Here is a tiny trained network, its code and every weight. The questions are about switching its units off for an input and a target symbol, where a switched-off unit gives its printed mean instead of its output.

import numpy as np


def w(rows, s, z=0):
    codes = np.array(rows[::2]) - 128.0
    scale = np.full(codes.shape[1], s)
    scale[-1] = z or s
    return codes * scale


def f(y):
    return np.maximum(y, 0)


def softmax(a):
    e = np.exp(a - a.max(-1, keepdims=True))
    return e / e.sum(-1, keepdims=True)


def log_softmax(a):
    a = a - a.max(-1, keepdims=True)
    return a - np.log(np.exp(a).sum(-1, keepdims=True))


def net(x, mask):
    ids = ['αβεζηθμπτψω'.index(c) for c in x.split()]
    T = len(ids)
    res = E[ids] + P[:T]
    r = res
    for j in range(3):
        rows = slice(3 * j, 3 * j + 3)
        q, k, v = (r @ M[0][rows].T for M in (Q, K, V))
        z = softmax(np.where(np.tri(T) > 0, q @ k.T / 3**0.5, -1e9)) @ v
        o = O[0][rows]
        res = res + np.where(mask[j], z, o[:, -1]) @ o[:, :-1]
    y = f(res @ A[0][:, :-1].T + A[0][:, -1])
    res = res + np.where(mask[3:7], y, B[0][:, -1]) @ B[0][:, :-1]
    return log_softmax(res[-1] @ U[:, :-1].T + U[:, -1])


Q, K, V, O, A, B = {}, {}, {}, {}, {}, {}
E = w([
[160,67,72],'α',
[254,209,245],'β',
[74,99,109],'ε',
[218,41,182],'ζ',
[134,90,112],'η',
[103,16,125],'θ',
[121,124,126],'μ',
[141,129,115],'π',
[74,176,187],'τ',
[125,248,95],'ψ',
[182,131,65],'ω',
],0.0093)
P = w([
[82,132,120],'0',
[81,135,134],'1',
[110,127,192],'2',
[124,142,205],'3',
[136,145,254],'4',
[111,141,211],'5',
[110,107,207],'6',
],0.0017)
Q[0] = w([
[80,161,214],'head 1',
[142,106,91],'head 1',
[207,24,19],'head 1',
[30,87,102],'head 2',
[61,22,110],'head 2',
[15,43,100],'head 2',
[65,163,142],'head 3',
[253,197,122],'head 3',
[230,203,142],'head 3',
],0.0064)
K[0] = w([
[237,93,186],'head 1',
[77,114,122],'head 1',
[36,138,19],'head 1',
[190,117,216],'head 2',
[249,158,168],'head 2',
[254,167,227],'head 2',
[184,194,178],'head 3',
[13,168,45],'head 3',
[65,159,80],'head 3',
],0.0065)
V[0] = w([
[232,123,171],'head 1',
[234,133,129],'head 1',
[26,191,151],'head 1',
[152,46,33],'head 2',
[190,189,254],'head 2',
[14,103,141],'head 2',
[90,180,221],'head 3',
[19,92,52],'head 3',
[79,221,44],'head 3',
],0.0089)
O[0] = w([
[241,140,48,94],'head 1',
[206,152,38,51],'head 1',
[74,166,232,230],'head 1',
[63,69,23,24],'head 2',
[254,185,189,176],'head 2',
[55,68,211,249],'head 2',
[179,156,218,245],'head 3',
[2,86,160,165],'head 3',
[24,224,148,103],'head 3',
],0.007,0.0019)
A[0] = w([
[59,59,138,254],'neuron 1',
[82,253,114,30],'neuron 2',
[86,244,116,56],'neuron 3',
[44,86,187,137],'neuron 4',
],0.0069,0.00087)
B[0] = w([
[31,111,116,209],'neuron 1',
[176,1,196,180],'neuron 2',
[218,18,180,178],'neuron 3',
[49,176,173,255],'neuron 4',
],0.0071,0.0059)
U = w([
[121,61,32,77],'α',
[235,231,102,152],'β',
[39,206,112,150],'ε',
[213,22,77,253],'ζ',
[117,108,84,56],'η',
[86,3,105,65],'θ',
[100,200,93,147],'μ',
[122,179,82,126],'π',
[126,188,227,124],'τ',
[175,1,172,34],'ψ',
[123,183,25,130],'ω',
],0.0057,0.0037)

Each question gives the input, a string of symbols that net reads in full, and the target symbol t.
The units are the heads (3 rows each of Q, K, V and O) and the neurons (one row each of A and B). Each row of codes is followed by its name. A weight is (code - 128) times the scale printed after its matrix; where a second scale follows, it is the last column's (O, A, B and U).
mask holds one flag per unit, heads first, then neurons. A switched-off unit (its flag False) gives its mean, the last column of its rows in O or B, instead of its output. The means were averaged over made-up inputs and are rounded, as every weight is.
A unit's drop is (log p(t) with every unit on - log p(t) with that unit switched off) / (log p(t) with every unit on - log p(t) with every unit switched off).
The circuit of an input: a set's keep is (log p(t) with only the set's units on - log p(t) with every unit switched off) / (log p(t) with every unit on - log p(t) with every unit switched off). Starting from all 7 units, units are removed one at a time, each time the one whose removal leaves the highest keep (on an exact tie, the one counted first), for as long as the keep stays at least 0.8.
units of the circuit, in order: the units of the circuit, biggest drop first
k most important neurons: the k neurons with the biggest drops, biggest first
heads that matter: for each layer, one digit per head in row order, 1 if its drop is at least 0.15 and else 0, layers parted by /
drop when u is switched off: that unit's drop, to one decimal
input ζ τ θ β ψ β, target β: units of the circuit, in order -> [head 1; head 3]
input ζ μ ζ θ ε, target ζ: units of the circuit, in order -> [head 3; head 1]
input ω μ ζ β θ, target β: heads that matter -> 010
input τ μ τ τ τ θ, target τ: units of the circuit, in order -> [head 2; head 1; neuron 4]
input τ β μ, target β: units of the circuit, in order -> [head 2; head 3; head 1]
input τ τ τ ε, target τ: most important neuron -> [neuron 4]
input τ ε μ β ε, target β: heads that matter -> 011
input β τ β, target β: heads that matter -> 100
input ζ ζ τ θ, target ζ: 2 most important neurons -> [neuron 4; neuron 1]
input ε ε θ θ ε, target ε: drop when head 2 is switched off -> 0.3
input ψ β ψ τ η, target β: drop when head 2 is switched off -> 0.4
input ψ ζ β τ θ, target β: drop when neuron 4 is switched off -> 0.0
input ω μ β τ, target β: drop when head 1 is switched off -> 0.3
